Here is a tiny trained network, its code and every weight. The questions are about switching its units off for an input and a class, where a switched-off unit gives its printed mean instead of its output.

import numpy as np


def w(rows, s, z=0):
    codes = np.array(rows[::2]) - 128.0
    scale = np.full(codes.shape[1], s)
    scale[-1] = z or s
    return codes * scale


def norm(h):
    return h / np.sqrt((h * h).mean(-1, keepdims=True) + 1e-5)


def f(y):
    return np.maximum(y, 0)


def log_softmax(a):
    a = a - a.max(-1, keepdims=True)
    return a - np.log(np.exp(a).sum(-1, keepdims=True))


def net(x, mask):
    res = np.array(x, float).reshape(1, 5) / 4 @ E
    u = 0
    for l in range(3):
        y = f(norm(res) @ A[l][:, :-1].T + A[l][:, -1])
        res = res + np.where(mask[u : u + 8], y, B[l][:, -1]) @ B[l][:, :-1]
        u += 8
    return log_softmax(norm(res)[-1] @ U[:, :-1].T + U[:, -1])


A, B = {}, {}
E = w([
[176,141,73,104],'x0',
[215,104,177,125],'x1',
[146,120,116,137],'x2',
[116,254,142,118],'x3',
[122,84,178,37],'x4',
],0.0045)
A[0] = w([
[179,50,56,92,64],'0.n1',
[183,230,43,103,225],'0.n2',
[69,184,123,74,102],'0.n3',
[174,176,72,192,201],'0.n4',
[177,104,3,44,3],'0.n5',
[82,75,157,155,89],'0.n6',
[89,98,179,22,175],'0.n7',
[78,68,23,154,162],'0.n8',
],0.0062,0.002)
B[0] = w([
[119,160,163,56,186],'0.n1',
[118,70,157,162,254],'0.n2',
[74,115,122,127,193],'0.n3',
[156,137,86,94,233],'0.n4',
[135,255,143,49,170],'0.n5',
[157,132,179,156,171],'0.n6',
[145,131,135,168,228],'0.n7',
[169,116,104,102,217],'0.n8',
],0.0079,0.0038)
A[1] = w([
[171,254,86,174,124],'1.n1',
[84,151,188,177,231],'1.n2',
[154,146,50,204,194],'1.n3',
[92,147,140,122,94],'1.n4',
[129,163,193,119,136],'1.n5',
[113,81,137,117,8],'1.n6',
[125,19,190,188,38],'1.n7',
[150,139,67,11,100],'1.n8',
],0.0083,0.0017)
B[1] = w([
[184,57,167,100,254],'1.n1',
[163,45,56,97,245],'1.n2',
[141,151,70,94,245],'1.n3',
[23,55,149,109,163],'1.n4',
[90,145,62,166,215],'1.n5',
[176,45,166,254,145],'1.n6',
[138,130,180,138,234],'1.n7',
[135,194,200,90,231],'1.n8',
],0.0069,0.0038)
A[2] = w([
[218,237,154,166,170],'2.n1',
[144,135,153,2,237],'2.n2',
[213,142,133,108,59],'2.n3',
[93,136,72,30,177],'2.n4',
[89,12,153,30,234],'2.n5',
[203,178,149,152,90],'2.n6',
[158,126,104,152,86],'2.n7',
[73,54,176,94,248],'2.n8',
],0.0068,0.0018)
B[2] = w([
[119,55,166,114,193],'2.n1',
[125,94,126,152,234],'2.n2',
[60,98,93,116,195],'2.n3',
[182,190,94,109,207],'2.n4',
[69,191,148,198,253],'2.n5',
[2,89,122,159,174],'2.n6',
[134,92,124,78,145],'2.n7',
[174,216,101,140,214],'2.n8',
],0.0078,0.0056)
U = w([
[168,166,80,107,8],'0',
[106,96,124,90,3],'1',
[74,227,85,168,217],'2',
[189,65,66,96,120],'3',
[178,168,42,67,107],'4',
[172,210,176,5,181],'5',
[162,148,206,222,156],'6',
[89,72,161,106,113],'7',
],0.014,0.0051)

Each question gives the input, the list of numbers given to net, and the class t.
The units are the neurons (one row each of A and B). Each row of codes is followed by its name. A weight is (code - 128) times the scale printed after its matrix; where a second scale follows, it is the last column's (A, B and U).
mask holds one flag per neuron, layer by layer. A switched-off neuron (its flag False) gives its mean, the last column of its row in B, instead of its output. The means were averaged over made-up inputs and are rounded, as every weight is.
A unit's drop is (log p(t) with every unit on - log p(t) with that unit switched off) / (log p(t) with every unit on - log p(t) with every unit switched off).
The circuit of an input: a set's keep is (log p(t) with only the set's units on - log p(t) with every unit switched off) / (log p(t) with every unit on - log p(t) with every unit switched off). Starting from the 12 units with the biggest drops (on a tie, the unit counted first), units are removed one at a time, each time the one whose removal leaves the highest keep (on an exact tie, the one counted first), for as long as the keep stays at least 0.8.
units of the circuit, in order: the units of the circuit, biggest drop first
most important unit: the unit with the biggest drop
top k neurons: the k neurons with the biggest drops, biggest first
top k neurons in layer l: the k neurons of layer l with the biggest drops, biggest first
drop when u is switched off: that unit's drop, to one decimal
input [-3,8,7,3,8], class 7: units of the circuit, in order => [2.n4; 2.n3; 0.n7]
input [-7,7,-4,8,5], class 2: top neuron => [1.n2]
input [5,-4,4,8,5], class 2: units of the circuit, in order => [0.n2; 2.n5; 0.n3]
input [2,0,0,-7,5], class 5: units of the circuit, in order => [0.n1; 1.n8]
input [6,7,-3,-8,-3], class 5: units of the circuit, in order => [0.n1; 1.n8; 0.n5]
input [6,8,8,-4,7], class 5: top 3 neurons in layer 0 => [0.n1; 0.n5; 0.n2]
input [5,7,-1,-4,7], class 5: top 3 neurons => [0.n1; 0.n2; 0.n5]
input [-5,-2,6,-3,-4], class 4: top 4 neurons in layer 1 => [1.n3; 1.n8; 1.n1; 1.n6]
input [7,-5,-4,-8,-3], class 5: units of the circuit, in order => [1.n8; 0.n5]
input [-1,-7,-2,-7,-6], class 4: top 2 neurons in layer 0 => [0.n2; 0.n8]
input [1,3,7,-3,2], class 5: top 4 neurons => [0.n1; 0.n2; 1.n8; 0.n5]
input [-2,4,0,4,7], class 2: top 2 neurons in layer 0 => [0.n4; 0.n2]
input [5,-5,2,2,0], class 5: top 2 neurons => [1.n8; 0.n5]
input [-3,-5,4,-1,-8], class 4: most important unit => 1.n3
input [-7,-2,1,2,7], class 2: top 2 neurons => [0.n2; 2.n8]
input [2,-4,5,-6,-7], class 4: top 2 neurons => [1.n3; 2.n4]
input [7,0,6,8,4], class 7: top 2 neurons in layer 0 => [0.n2; 0.n1]
input [3,6,-5,3,8], class 7: top 2 neurons => [0.n7; 0.n2]
input [-7,1,-3,0,5], class 6: top 2 neurons in layer 0 => [0.n5; 0.n7]
input [8,1,0,2,2], class 5: top neuron => [0.n5]
input [7,1,8,7,0], class 7: top 2 neurons => [0.n2; 2.n6]
input [-3,-7,4,-8,1], class 6: top 2 neurons => [1.n6; 0.n6]
input [6,8,3,6,-5], class 7: drop when 2.n8 is switched off => 0.2
input [-6,0,6,-3,1], class 6: drop when 0.n6 is switched off => 0.0
input [4,7,6,2,-7], class 3: drop when 0.n4 is switched off => 0.1
input [-5,4,-7,2,4], class 2: drop when 0.n2 is switched off => 0.4
input [5,-7,-6,-7,1], class 5: most important unit => 1.n8
